Below are the code and all the weights of a small trained network. Each question names an input and a target symbol and asks about switching units off, where a switched-off unit gives its printed mean instead of its output.

import numpy as np


def w(rows, s, z=0):
    codes = np.array(rows[::2]) - 128.0
    scale = np.full(codes.shape[1], s)
    scale[-1] = z or s
    return codes * scale


def f(y):
    return y / 2 * (1 + np.tanh(0.7978845608 * (y + 0.044715 * y**3)))


def softmax(a):
    e = np.exp(a - a.max(-1, keepdims=True))
    return e / e.sum(-1, keepdims=True)


def log_softmax(a):
    a = a - a.max(-1, keepdims=True)
    return a - np.log(np.exp(a).sum(-1, keepdims=True))


def net(x, mask):
    ids = ['ΛΣΦαμτ'.index(c) for c in x.split()]
    T = len(ids)
    res = E[ids] + P[:T]
    r = res
    for j in range(2):
        rows = slice(4 * j, 4 * j + 4)
        q, k, v = (r @ M[0][rows].T for M in (Q, K, V))
        z = softmax(np.where(np.tri(T) > 0, q @ k.T / 4**0.5, -1e9)) @ v
        o = O[0][rows]
        res = res + np.where(mask[j], z, o[:, -1]) @ o[:, :-1]
    y = f(res @ A[0][:, :-1].T + A[0][:, -1])
    res = res + np.where(mask[2:6], y, B[0][:, -1]) @ B[0][:, :-1]
    return log_softmax(res[-1] @ U[:, :-1].T + U[:, -1])


Q, K, V, O, A, B = {}, {}, {}, {}, {}, {}
E = w([
[175,164,79,132,72,129,178,174,184,149,71],'Λ',
[112,121,105,38,125,82,94,208,112,121,161],'Σ',
[105,163,104,117,138,167,175,150,100,120,5],'Φ',
[36,120,127,22,167,98,153,164,212,138,155],'α',
[185,132,79,182,174,80,201,129,49,30,209],'μ',
[209,223,158,106,51,192,143,131,141,151,171],'τ',
],0.022)
P = w([
[166,136,9,79,173,182,91,69,209,62,104],'0',
[117,118,88,77,117,163,201,115,82,160,108],'1',
[136,106,78,112,118,200,162,136,175,101,111],'2',
[145,154,141,109,151,81,87,66,78,118,141],'3',
[122,140,136,80,89,103,211,132,46,175,129],'4',
[146,127,111,158,75,179,80,155,169,76,123],'5',
[78,50,168,144,84,172,134,93,119,121,158],'6',
[218,237,126,89,199,110,69,132,147,102,93],'7',
[109,185,181,136,91,56,195,110,32,199,150],'8',
[176,203,124,209,112,115,110,195,180,132,105],'9',
[73,94,186,193,74,148,117,128,110,157,145],'10',
[152,168,134,146,125,133,92,201,138,131,113],'11',
[108,144,175,125,141,89,163,142,79,176,137],'12',
],0.013)
Q[0] = w([
[160,179,110,110,91,163,208,142,112,156,115],'head 0',
[106,57,115,88,101,169,84,199,188,93,182],'head 0',
[81,87,203,104,161,72,91,81,70,122,178],'head 0',
[143,133,125,50,151,159,148,157,106,167,116],'head 0',
[59,54,162,135,136,92,55,61,124,59,155],'head 1',
[93,114,127,84,180,4,111,177,122,105,228],'head 1',
[142,185,77,120,201,155,172,140,125,120,151],'head 1',
[145,220,55,111,80,187,158,168,189,121,50],'head 1',
],0.012)
K[0] = w([
[127,104,94,99,138,202,89,90,176,50,132],'head 0',
[96,234,187,177,168,71,76,152,141,198,98],'head 0',
[66,37,205,161,74,148,216,178,56,246,160],'head 0',
[94,82,145,172,88,217,1,209,207,102,99],'head 0',
[104,87,172,155,71,31,145,105,46,225,144],'head 1',
[142,54,242,185,189,86,148,226,148,150,154],'head 1',
[163,117,149,152,105,122,111,178,152,30,100],'head 1',
[147,207,27,91,172,101,20,105,205,14,120],'head 1',
],0.01)
V[0] = w([
[58,91,138,94,254,197,140,171,89,132,176],'head 0',
[139,100,101,123,86,61,47,189,180,146,232],'head 0',
[113,112,68,151,148,27,133,157,96,127,37],'head 0',
[168,171,146,175,223,165,143,132,71,67,207],'head 0',
[208,138,189,143,46,86,112,161,158,84,214],'head 1',
[104,71,125,126,168,21,120,114,183,141,153],'head 1',
[142,148,168,139,154,168,200,85,196,167,172],'head 1',
[129,70,75,189,145,48,196,102,129,43,79],'head 1',
],0.0081)
O[0] = w([
[134,207,229,132,165,220,110,208,177,43,128,87],'head 0',
[92,105,155,251,27,84,85,130,188,118,209,2],'head 0',
[125,192,89,72,102,161,203,125,155,112,193,99],'head 0',
[103,75,172,93,249,55,192,211,133,178,77,140],'head 0',
[175,212,123,38,69,143,181,132,23,157,93,20],'head 1',
[171,38,62,132,139,133,71,143,87,253,230,63],'head 1',
[46,152,78,47,138,250,112,187,114,131,158,117],'head 1',
[48,174,88,216,117,132,45,48,254,199,82,251],'head 1',
],0.0079,0.0026)
A[0] = w([
[198,107,81,145,83,230,126,3,145,167,44,67],'neuron 0',
[156,64,87,147,163,184,40,180,127,100,170,1],'neuron 1',
[174,159,144,149,149,215,122,118,137,174,63,162],'neuron 2',
[220,89,172,235,100,151,189,84,79,59,86,127],'neuron 3',
],0.0064,0.0019)
B[0] = w([
[99,113,194,106,112,165,100,181,137,90,99,254],'neuron 0',
[141,86,132,87,142,102,40,216,104,116,227,214],'neuron 1',
[177,2,114,188,123,74,111,85,158,70,184,249],'neuron 2',
[162,126,61,118,188,160,147,70,77,161,108,215],'neuron 3',
],0.009,0.0069)
U = w([
[123,166,2,176,129,137,122,44,99,114,181,227],'Λ',
[79,170,170,136,103,51,171,125,134,21,173,176],'Σ',
[138,200,127,99,138,173,115,167,103,150,105,139],'Φ',
[98,200,147,152,137,163,80,188,99,128,128,14],'α',
[76,228,115,113,78,138,45,121,118,145,92,166],'μ',
[149,115,168,111,120,121,68,117,133,200,91,8],'τ',
],0.0073,0.0013)

Each question gives the input, a string of symbols that net reads in full, and the target symbol t.
The units are the heads (4 rows each of Q, K, V and O) and the neurons (one row each of A and B). Each row of codes is followed by its name. A weight is (code - 128) times the scale printed after its matrix; where a second scale follows, it is the last column's (O, A, B and U).
mask holds one flag per unit, heads first, then neurons. A switched-off unit (its flag False) gives its mean, the last column of its rows in O or B, instead of its output. The means were averaged over made-up inputs and are rounded, as every weight is.
A unit's drop is (log p(t) with every unit on - log p(t) with that unit switched off) / (log p(t) with every unit on - log p(t) with every unit switched off).
The circuit of an input: a set's keep is (log p(t) with only the set's units on - log p(t) with every unit switched off) / (log p(t) with every unit on - log p(t) with every unit switched off). Starting from all 6 units, units are removed one at a time, each time the one whose removal leaves the highest keep (on an exact tie, the one counted first), for as long as the keep stays at least 0.8.
circuit, biggest first: the units of the circuit, biggest drop first
top k neurons: the k neurons with the biggest drops, biggest first
heads that matter: for each layer, one digit per head in row order, 1 if its drop is at least 0.15 and else 0, layers parted by /
drop of u: that unit's drop, to one decimal
input Σ Σ Φ α Φ Σ Λ, target Λ: circuit, biggest first -> (neuron 3; head 1; head 0)
input μ α Λ α τ α, target α: top 2 neurons -> (neuron 1; neuron 2)
input α Σ Λ Σ Λ α τ, target α: circuit, biggest first -> (head 1; head 0; neuron 1)
input τ μ α α Λ μ α Φ τ, target Φ: circuit, biggest first -> (head 1; neuron 3)
input Φ α Σ, target Φ: heads that matter -> 10
input α μ Σ α τ τ α α Λ Σ, target α: circuit, biggest first -> (head 1; head 0; neuron 1)
input τ Φ τ Σ Λ, target Φ: circuit, biggest first -> (head 1; neuron 3)
input τ Φ Φ τ Λ Σ Σ, target Λ: circuit, biggest first -> (head 0)
input α Φ Λ τ τ Φ Φ Φ τ, target α: circuit, biggest first -> (head 1; head 0)
input Σ Σ α α α τ Φ τ, target Λ: circuit, biggest first -> (head 1; neuron 3; head 0)
input Λ τ μ Φ Φ, target μ: circuit, biggest first -> (neuron 0; head 0; head 1)
input Σ τ Φ Φ α Λ Φ μ Φ Φ, target Λ: circuit, biggest first -> (neuron 3; head 1; head 0)
input α Φ Σ, target α: circuit, biggest first -> (head 0; head 1; neuron 1)
input τ τ μ μ μ Φ Λ Φ μ Λ, target Φ: circuit, biggest first -> (head 1)
input Φ τ α Λ Σ Φ Φ, target Σ: top 2 neurons -> (neuron 2; neuron 0)
input Λ μ Λ τ τ Φ α Σ Φ τ, target μ: drop of neuron 0 -> 1.6
input Φ Σ τ Σ Φ Φ μ α μ τ α, target μ: drop of neuron 2 -> 0.1
input Σ τ Φ, target Λ: drop of neuron 3 -> 0.9
input Φ Φ τ Φ Σ Φ α Σ τ α τ α, target α: top 2 neurons -> (neuron 2; neuron 1)
input τ Φ Φ Φ, target Φ: top neuron -> (neuron 3)
input Λ τ μ τ Φ Φ Λ, target μ: top 2 neurons -> (neuron 0; neuron 2)
